Below is a small trained network, with its code and all its weights. Each question gives an input and a target symbol and asks what happens when units are switched off, that is, made to give their printed mean instead of their output.

import numpy as np


def w(rows, s, z=0):
    codes = np.array(rows[::2]) - 128.0
    scale = np.full(codes.shape[1], s)
    scale[-1] = z or s
    return codes * scale


def norm(h):
    return h / np.sqrt((h * h).mean(-1, keepdims=True) + 1e-5)


def f(y):
    return np.maximum(y, 0)


def softmax(a):
    e = np.exp(a - a.max(-1, keepdims=True))
    return e / e.sum(-1, keepdims=True)


def log_softmax(a):
    a = a - a.max(-1, keepdims=True)
    return a - np.log(np.exp(a).sum(-1, keepdims=True))


def net(x, mask):
    ids = ['ΓΛΠαδεζθμξστφ'.index(c) for c in x.split()]
    T = len(ids)
    res = E[ids] + P[:T]
    r = norm(res)
    for j in range(2):
        rows = slice(3 * j, 3 * j + 3)
        q, k, v = (r @ M[0][rows].T for M in (Q, K, V))
        z = softmax(np.where(np.tri(T) > 0, q @ k.T / 3**0.5, -1e9)) @ v
        o = O[0][rows]
        res = res + np.where(mask[j], z, o[:, -1]) @ o[:, :-1]
    y = f(norm(res) @ A[0][:, :-1].T + A[0][:, -1])
    res = res + np.where(mask[2:6], y, B[0][:, -1]) @ B[0][:, :-1]
    return log_softmax(norm(res)[-1] @ U[:, :-1].T + U[:, -1])


Q, K, V, O, A, B = {}, {}, {}, {}, {}, {}
E = w([
[112,148,131,118,148,183],'Γ',
[117,140,143,166,91,131],'Λ',
[129,119,136,43,129,106],'Π',
[79,148,2,183,139,151],'α',
[116,114,119,23,137,126],'δ',
[170,134,115,80,89,134],'ε',
[164,180,86,77,168,27],'ζ',
[54,80,121,52,119,122],'θ',
[104,127,152,145,144,141],'μ',
[101,136,187,112,131,125],'ξ',
[177,123,99,151,54,122],'σ',
[165,150,145,114,113,156],'τ',
[192,53,97,112,191,139],'φ',
],0.021)
P = w([
[72,23,175,177,59,182],'0',
[116,135,254,54,178,49],'1',
[100,134,169,36,133,55],'2',
[117,156,163,33,157,93],'3',
[148,172,169,54,146,99],'4',
[167,182,151,77,139,124],'5',
[166,197,139,78,146,159],'6',
[185,198,132,93,128,185],'7',
[163,193,158,62,143,185],'8',
],0.0084)
Q[0] = w([
[127,180,93,73,126,136],'head 1',
[96,219,186,129,128,195],'head 1',
[128,143,5,86,162,65],'head 1',
[116,163,239,118,145,194],'head 2',
[134,193,181,195,135,150],'head 2',
[85,191,104,174,192,98],'head 2',
],0.012)
K[0] = w([
[147,175,131,131,108,213],'head 1',
[98,36,135,212,76,188],'head 1',
[148,254,57,166,164,38],'head 1',
[126,73,128,150,69,254],'head 2',
[22,10,183,161,70,143],'head 2',
[37,162,229,129,128,31],'head 2',
],0.0083)
V[0] = w([
[159,57,156,150,135,80],'head 1',
[64,135,254,126,244,99],'head 1',
[86,165,137,220,31,125],'head 1',
[241,168,134,121,98,204],'head 2',
[121,218,184,83,21,118],'head 2',
[59,240,85,159,48,108],'head 2',
],0.0091)
O[0] = w([
[224,55,114,190,142,145,142],'head 1',
[247,197,183,110,97,252,142],'head 1',
[130,58,125,15,95,100,39],'head 1',
[86,142,204,158,227,174,140],'head 2',
[123,133,254,146,86,81,104],'head 2',
[77,177,93,115,108,42,2],'head 2',
],0.0097,0.0089)
A[0] = w([
[162,174,210,87,12,220,6],'neuron 1',
[87,185,187,138,250,36,87],'neuron 2',
[148,226,254,184,126,136,50],'neuron 3',
[128,182,148,148,78,175,131],'neuron 4',
],0.0073,0.0022)
B[0] = w([
[85,235,97,136,171,3,255],'neuron 1',
[233,121,99,213,132,26,188],'neuron 2',
[48,161,134,207,74,246,245],'neuron 3',
[113,113,77,111,224,201,190],'neuron 4',
],0.0067,0.0054)
U = w([
[69,168,117,167,125,187,82],'Γ',
[191,111,153,42,73,161,133],'Λ',
[163,143,188,118,57,182,123],'Π',
[50,106,2,163,169,78,161],'α',
[54,190,104,100,165,168,97],'δ',
[78,64,208,193,160,137,90],'ε',
[196,209,50,161,147,66,123],'ζ',
[124,73,152,80,46,154,253],'θ',
[131,159,137,127,113,168,56],'μ',
[119,120,90,109,119,132,149],'ξ',
[112,54,150,178,180,76,125],'σ',
[94,142,174,183,123,182,55],'τ',
[181,18,82,156,229,213,165],'φ',
],0.0099,0.0047)

Each question gives the input, a string of symbols that net reads in full, and the target symbol t.
The units are the heads (3 rows each of Q, K, V and O) and the neurons (one row each of A and B). Each row of codes is followed by its name. A weight is (code - 128) times the scale printed after its matrix; where a second scale follows, it is the last column's (O, A, B and U).
mask holds one flag per unit, heads first, then neurons. A switched-off unit (its flag False) gives its mean, the last column of its rows in O or B, instead of its output. The means were averaged over made-up inputs and are rounded, as every weight is.
A unit's drop is (log p(t) with every unit on - log p(t) with that unit switched off) / (log p(t) with every unit on - log p(t) with every unit switched off).
The circuit of an input: a set's keep is (log p(t) with only the set's units on - log p(t) with every unit switched off) / (log p(t) with every unit on - log p(t) with every unit switched off). Starting from all 6 units, units are removed one at a time, each time the one whose removal leaves the highest keep (on an exact tie, the one counted first), for as long as the keep stays at least 0.8.
circuit, biggest first: the units of the circuit, biggest drop first
most important unit: the unit with the biggest drop
k most important neurons: the k neurons with the biggest drops, biggest first
which heads matter: for each layer, one digit per head in row order, 1 if its drop is at least 0.15 and else 0, layers parted by /
drop of u: that unit's drop, to one decimal
input θ φ ζ μ α ξ, target ζ: circuit, biggest first => [head 2]
input δ φ ε, target φ: which heads matter => 11
input Λ μ θ μ, target θ: which heads matter => 10
input Λ φ φ Π Γ τ δ σ ε, target ε: which heads matter => 11
input Γ Π φ φ Λ ξ, target δ: circuit, biggest first => [head 1; neuron 1]
input τ ε ζ σ μ θ μ, target ε: which heads matter => 11
input Λ σ θ Π φ Π Λ, target θ: which heads matter => 10
input τ Γ Π μ δ Λ, target ε: circuit, biggest first => [head 2; head 1]
input Λ τ Γ, target θ: which heads matter => 10
input θ θ μ Γ δ θ ε ξ, target ζ: which heads matter => 01
input μ ε φ τ, target Λ: which heads matter => 10
input ε Λ θ ξ, target σ: circuit, biggest first => [head 1; neuron 2]
input σ τ τ Π Π φ θ μ Γ, target α: which heads matter => 10
input ζ θ Λ φ σ, target φ: which heads matter => 11
input θ Π ξ τ, target ζ: most important neuron => [neuron 1]
input ε μ Λ Λ, target σ: circuit, biggest first => [head 1; head 2]
input ε α μ ε δ α Γ α δ, target α: which heads matter => 11
input δ ε θ φ σ φ σ, target φ: circuit, biggest first => [head 2; head 1; neuron 1]
input θ ξ Γ, target ζ: drop of head 2 => 1.0
input θ Λ τ, target ζ: most important unit => neuron 1
input θ Π α μ, target ζ: drop of neuron 1 => 0.3
